[  4  34  36 -18  -1  11 -12   2  -4  33  24  -1  21  10  -9   4  -6   0
  -9   1 -35 -11 -16  26 -33   7 -12  -7  -7  18  -7   1   6   9 -20  -7
 -12  18  -3 -22  -3 -11  -4  -4  -3   0  58   2   1   9 -15 -34]	<32>
[ -5 -25  -9  -4 -11 -12  -9  -3  12 -22   0   2 -14  -9  18 -27  -3 -32
 -10  -3  47   5   3 -29  34   0  -9 -15  61 -16  -7  -7 -68  18  45   8
 -20 -17   7  11   0   7  -9   1   1  35  -4 -21  -1  13   0  24]	<32>
[-10 -14  11   0  -3   5  -5   2  -1   5   9   3   5  10  -7  -3  -9   4
  -2  -5  53  24  -2  -2  -8   0 -10   6  10  10   2  -1 -26   5   4  -2
  -8  16  -3  -8 -50   1   1  -2  -5  33  15 -11   6   2  14  -7]	<17>
[ -8 -12  13  -4  -8  10   7  -6  -1 -18   9   1   0   2 -17  -7   6   3
   5   2  -5  20  -2 -11   0   0  -7   8  20  -3  -2   5 -12   3   3  -1
 -13  -3   6 -11  -3 -12  14 -15   2   5  -4  -5  -7  -4  23 -15]	<19>
[  8  12   2  -5   1  -3  -9  -1   5   9   2  -1  -2  15  -6   7 -14  26
   0  -4 -45   7  -4  28 -32  -7 -19 -26 -33   1  -3  -7  -5   3 -33   5
  -7  40  -7 -37   6   7  15   9  -4  23  19  -8  19 -20   8 -46]	<18>
[ 10  13  -2  -8   4 -17 -15  -4  -7  19  -3  -3  -3  21 -21  18 -17  43
   4  -1 -57  23  -8  34 -32  -9 -15 -13 -56   7  10  -1  -5   6 -55   3
  -6  44  -2 -43  -1   4  22  12  -6  24   4 -11  20 -30   1 -64]	<18>
[ -2  28   6  -7   4  14  -5   1   7 -18   8   7   3   3   4  17  -3 -32
  -1   7 -44 -22 -10   2  -5  10 -17 -17  35  20  -8   6  18  19  -9  -3
 -13  15  -7 -14   3  -3  -2   1   1   4  36  10  15   4 -13 -10]	<15>
[ -5  22   2   3  -3   9   4   0   0  -7  -6  -2  -9 -11   8 -80 -14 -30
  -5 -12 -76  10  -8  -6  15   2  -5  -6  26  -9  -6  -2   2   8  -1   1
  15   5  -7   3   4 -18   3  -8  -2 -18  28   0  -3  -3   0   5]	<19>
[  2 -60  -2   8  -3   7   3  -1  -5  -5 -14   7  -8   4  -5 -36 -11  16
  -3  -8  58  44  -1 -25  21 -13   6  29  -3 -55  -6  -5 -31   3  74   4
  -6   4   8   1   6 -28   7   7   6  23  -1 -33 -32 -20  37  60]	<15>
[  5   7  11  -2  -5  -1  -3   3   7 -15  -3   1   5  -3  -9  13  -5   5
   4  -2   2   8   2 -13   1   5 -22  -4  26  -6   0  -2   0   5  -6  -4
  -2   5   1 -14  -4  -1   7  -6   4  13  13  -7   3  -3  -3 -15]	<27>
[  2   2   2  -2   4   5 -11  -5   6  -2  10   0  -4 -13  13 -31  -3 -18
  -3  -7  29   2   1  -2   9   1  -8 -13  29  -8  -9  -6 -19   9  22   5
 -26   4 -14  -8  -1   4  -7  -5  11  18  22 -11  22   2  -2  14]	<27>
[ -2 -63  -9  11  -3  -4  -1  -5   1  -3 -15   6  -3  -1 -10 -23  12  17
  -3 -13  54  41  -3 -16  19 -16  -3  31 -24 -42   6 -11 -17 -10  46   0
   7 -21   5  19  -6 -10  -8  10   4  12 -29 -17 -48 -17  26  59]	<15>
[  6 -81  -5   5  -8   0   9   5   1 -22 -23  14  -4  17  -4 -51  -9  17
  -3  -6  81  70   5 -27  33  -7  -1  41 -10 -73 -10 -15 -42  -1  81  -1
   5  10  -4  -4  13 -22  12   2  11  25 -11 -47 -36 -44  43  68]	<15>
[ -5 -43  16  19   0  14   8   8  -4 -20  -4  -3   7  14 -36  -1  13  26
   2  11  41  29  -1   7   1   9   0  28  16   3  -6  -4 -20   0  10  -3
 -12   2   0 -14   3   5   6 -16  10  11 -20 -10  11   7  34 -31]	<19>
[ -1   6   1  -1   2   7  -4  -3   2   2   6  -1  -1   7   2 -19 -15 -12
   3  -1  -2   4  -7   8  -6  -6  -3  -4  11 -11 -12  -3 -13   8 -13  -3
 -16  10   7  -8   0 -11   2   9   3  16  14  -5  10   1   6   2]	<17>
[  8   6   7  -4  -8   7 -11   4  -4  -4   7   1  -4   7   5  -9  -3 -21
   0  -5  19   3  -3  -1   5   2 -16 -11  27   3  -9   3 -17   8  25  -2
 -11   0 -13  -6   4   2 -14   4   2  13  21  -3   1   6   1 -10]	<32>
[  2  49  -8 -20 -10   1 -11  -6   5  20 -11   1 -29 -21  53 -63 -46 -61
 -14 -19 -81 -14 -22 -19  20   7 -23 -19  23 -25 -20   6  26  14  -7   2
  15   9   2  26   6 -43 -19   3 -20 -45  68  11 -31 -21 -31  20]	<19>
[  0  22   3  -7  -4   2   2   2   0  -2  14   2   0   2   1   6  -2 -23
   6  -1 -16 -40 -12 -10   6   7  -8  -4  49   6 -23   5   2   6  -3  -4
 -10   0  -2  -3   6  -8   0  -4   0  -6  30   8   6  20  -8 -15]	<15>
[  4  12   7  -8  -7   2   0 -10  -5  -3   7   3  -7  23   2 -17   6 -16
   3   3 -13  -2  -2  -9   4   0  -5  -2  11  -7   3   1 -16  -2  16 -13
  -7   9  -2 -15   0  -6  -7   3   4   1  28 -17  14  -1  -2   3]	<18>
[  5  -2   2  -9  -7  -3  -5  -2   3 -12   6  -3  -3   2  -4  10 -10  11
  -4 -10   0  -6  -3 -10   3   9  -2  -8  27  -1   0  -6  -4   1  13  -2
  -7  10   0 -20  -2  -1   3  -4  -3  12  14 -14  -1  -4   2 -18]	<27>
[  1  14   7 -17   2  -1  11   5  -3 -23   0   5   6  12 -26  68   8  46
   6  19 -58 -26   4 -30  -7  17   2   5  16  -4  -1  13  30  -5  -4  -9
  27   4   0 -31  -6 -18   8 -24   4  16  -6 -17  -3 -14  -9 -38]	<27>
[  5 -18   0  -3  -3   1   1   4 -19 -10  -8   1  -5  22   2 -22  -5 -18
   0  -4  15  17  -3 -18   5  -2   0   6   2 -13  -8  -5 -16   1  40   5
  -9  -2  -1 -17   1 -17   4  -1   3  23  12 -12 -12  -6  18  42]	<15>
[ 12  18   3 -11 -23   3  -3  -5  -5  -3  -1  14  -5  17   7 -29  -6 -29
  -5   0 -22  12 -18   3  -4   4 -10  -3  20  -3 -10  -1   2  15   9   6
 -11  11   0  -8   3 -15  -4   6  -3   4  27  -7   9  -7  -1  20]	<17>
[  4  22  -5 -14  -3   5  -2  -1   2  15 -17   1 -20  -7  28 -35 -25 -32
  -3 -12 -81   3 -18  -9  10   2  -9 -14  16 -17 -14   2  12   0   3  -4
   4  16  -2   4   0 -30  -8   5 -13 -23  39   5 -21 -16 -12   9]	<19>
[  3 -14   5  -1  -2   5  10   2   2 -25  -6   1   5   2 -24 -11  -3  11
   8   7 -11  33   5   9   7  11   6  17   1   0   2   6  -9   3   5  -1
  -4 -16   2  -5 -33   1  -2   0   3  10 -17  -1   2  -1  27 -14]	<19>
[ 10 -13   6   1 -12  -4  -5  -2   1 -14  -2   5  11  -5  14  -9   4 -21
  -8  -1  38  -1   4 -11  15  11 -14  -2  37  -5 -16  -4 -33  14  25   1
  -8 -13 -12  22   3   6  -4  -8   0  18   4  -7   1  -3  -7  14]	<32>
[  3 -32  -2  -1 -11  -3   2  -3   3 -23  -7   2 -10  -6  20 -12  -5 -23
  -3  -9  60   2   8 -12  34   6  -4 -11  64 -58 -12  -9 -41  13  50  10
 -20 -11 -10   3  11   8  -9  -5  -2  24   2 -19  10   3   6  29]	<32>
[  3 -33  18   0  -2  -3  -8  -4  -1  -5  17   5   6   6 -19   2   3  24
   8  -6  69  12  -4  28 -13   7 -10 -13  23  -1  -5  -4 -38   2  -1  -3
 -19  -8  -1  -9  -7  17  -6   5   6   6   4 -14   9   2  23 -31]	<17>
[  3  -4 -20   0 -15  -1  10  -1  -7  -4  -6  -2   0  -1   6 -17  -1  -3
  -1   7  -3  17   0 -13   7  -3 -13   5   5  -9  -6   1   3  -2  27   2
  -1   2  -3  -3  13  -4   0  -3  -1   6   9  -4 -12  -3   2  22]	<15>
[  0   4  11  -7  -1   1  -2  -5   0 -10 -12  -3  -8  -5   4 -29 -13 -25
  -7 -10 -70   3  -4  -4   7   0  -5  -1  34 -17  -7   5   5   0   2   9
  16  14  -2   4  -8 -19  -1  -1 -17 -15  22 -12 -14  -2  -1  -7]	<19>
[  8  13  -9  -9  -1  -2  -6   7   0   7  -8  -2  -2  16  -1   4  -5   8
   3   6 -41   5  -6  26 -22 -14 -10  -5 -30   5   4  -3   1   3 -18  -2
  -5  23   4 -27   8  -4   5   7  -1  11   9  -7  17 -11  -8 -33]	<18>
[  5  40   6  -8  -3  11  -6   0  -2  -3  18  -4  -8   0  11   4  -1 -30
  -1   5 -41 -22 -10  -8   6   8  -8 -18  45  22  -6   4  15  20 -13   0
  -5   9  -8 -20   1  -8   0  -9  -1   8  36  21  16   9 -20 -12]	<15>
[  1 -20  -2  -1  -3  -7   2 -11   7 -19  -2   4 -11  -7  18 -16  13 -19
  17 -27  48   0  -1 -30  29  12 -11 -10  54  -6 -12  -6 -29  26  44   9
 -18 -12 -14   6  17  14  -5  -2  -4  24   0 -20  10   3  -1  14]	<32>
[  4  -5  -6   1   5  -7  -7  -8   7  -7   9 -15  -4 -17  18 -37 -13 -18
  -7  -8  44  14  -7  -1   7   3   2 -10  20  -5  -4  -5 -17  11  24   7
 -19   1 -12  -4   8  -8  -2   8  -1  16  38 -14  15   9   2  17]	<27>
[  0  31  21 -14   0  11 -20   1  -2   6  24   4   4 -22 -14  10  -9  -8
  -2  -2 -23   0 -10  17 -36   7  -3 -10  -9  19  -2   2   3   6 -30  -5
 -12  23  -2 -21   1 -12   3   1  -7  -6  53   2  11   2 -10 -37]	<32>
[ -2  58   7 -13 -81  13  -8  -2  -2  -4   4   0  -1   0  18  15   9 -46
   1   6 -66 -53  -2   5  -7   8 -21 -20  44  37  -4  17  27   3 -38   0
 -10  -7 -13  -9   5   1   1 -11  -8  -8  40  17  23  12 -36 -41]	<15>
[ -1  -9  14  -5  -6  13   0  -6  -1 -14  -1  -2 -14   1  -8 -19   1  -2
   4   3 -14  14  -3  11   2   4  -7   6  27 -21  -7  -4  -2  -1   5  -1
  -9   9  -3 -12  -2  -7  16   3   2   8   3 -13  -1  -6  25 -15]	<19>
[  2  15  -1  -9 -17   1 -10   5  -1   2 -20  -4   3  12  -5  -2  -7  10
   0  -7 -28   2  -4  14 -18  -2   1 -10 -17   0  -5  -3 -10   1  -5  -4
  -8  33 -17 -22  -2  -4   2  11   1  21  16 -12  16  38   5 -12]	<18>
[  9  -7   0   0 -11   6  -9  -5  -3   5   6   3 -13 -45  10 -36 -17 -27
  -2 -12  45   6  -5   0   9  13  -3 -11  16   0 -23  -9 -28  14  17   3
 -31   4 -14   6   4   3  -2  33  -1  15  20  -9   8  10   7  21]	<27>
[  2  67  21 -20   5  15 -22 -10  10  18  25  -4  10  11 -26  17 -17 -14
   0  11 -51 -10 -19  36 -67  11   0  -3 -33  36  -3  10  26  -7 -51  -3
  -9  39   4 -30  -3 -26  -4  11  -8  -7  79   9   1   2  -8 -51]	<32>
[ 10  58 -16 -10   0   3 -13   1  11  24 -18  -2  -9   4  42 -66 -19 -70
   1  13 -81  -2  -8  -5   9  -9   1 -14   1  -6 -12   2  33  10  -1   5
  -8  11   1  -9  11 -27   3   5  -9  -4  46  10   2   1 -31  61]	<17>
[  1   7   4  -2  -5   9  -6  10  -5  -4  13  -3   3  11  -4 -11  -2 -21
  -2   7 -23  -5  -3   0  -9   1  -3  -2   9   0  -6   2  -5   2   7  -1
 -10  16  -8 -33   0  -8   0  -5   0  15  25  -9  -1   0   6  -1]	<18>
[ -6  81  11  -5   0  14  -7   3   0   6   9  -9  -5  -7   7  29   9 -57
   5   9 -81 -67 -10   8 -17  13 -11 -41  58  63   0  18  46  23 -81  -2
 -16  -1  -6 -14  -8   8  -6 -22  -8 -21  49  34  39  23 -42 -70]	<15>

[ -2   2 -16  -7  -8  16  11 -14 -13 -12   1 -26 -19 -10   7  43  -6  -6
   0   9 -14  -3   9  -1 -40   9   7 -12  12   1  -6  34   4  -3   8 -19
   0  38  -3   4 -10  -7 -14 -20  -5  -2   8  21 -52  -4  13   6]	(71)
[  8   1  -1 -13 -14  15  13   5  -6  -1   5 -11 -13   2   3  10   3   1
   1  -3  -6   2   4  -3 -13   7  11 -15  -3 -15   7  -9  -1  -1   5  25
  -7  17   6   7  -1   5 -19  -7   9  11   7   8 -14  14   0 -15]	(74)
[-23   4 -40  -2 -14   9  23 -15 -13  -4   9   2 -13  -9  -2  49   8   8
   9  -4  -6  -1  13  -1 -42  -9   2  -2  -8  -6  -6  60   1  11  -7  -3
  -9  24   0  -7 -11  -8 -38  -9 -16   4  15  17 -58  -2  -7   1]	(71)
[  0  -8  28  -1  10 -39 -11  10  17  11   1  18  17  10  -8 -25   0 -13
  -8  -9  10   0 -12   0  15   7  -7  24   3   9 -12 -30 -15   3  -4  -3
  -7 -21  -1 -11  10   2  24  -2   8   3 -16  -7  39  -5   2   6]	(81)
[ -3  -9   6   4   9 -15  -8   4  44   4 -10   4  25 -83 -28 -22  -2  -2
   5   0   1 -12  -9   6  24 -14   1  36  12   2  -3  -2   2  17 -11   1
  -7 -25   4 -12   6  10  19   7 -12  10  -3 -21  30   7   9  13]	(74)
[-18  -2 -41  -3   2   7  10  -3   6  -2   4   5  16  11   3  17  -1   1
   4   1   1 -10  10   4 -15 -11 -22  15   7 -14  -6  84   6  12  -1   8
  -7   9 -12 -15 -13  -2 -18 -18 -36  -2   6   5 -47  -2  -8   5]	(78)
[ 23   3  30  -7  -5   3  -6  -6  17   4  -2  -7  -1  -3   1 -29 -11  -4
   6  11   1   1   0  -6  11  11   8 -22  -1   3   1 -60   0 -24  -3   9
   6 -13  -3   9   6  -8  13  13  23  -5  -5  -3  20   2   5  -4]	(71)
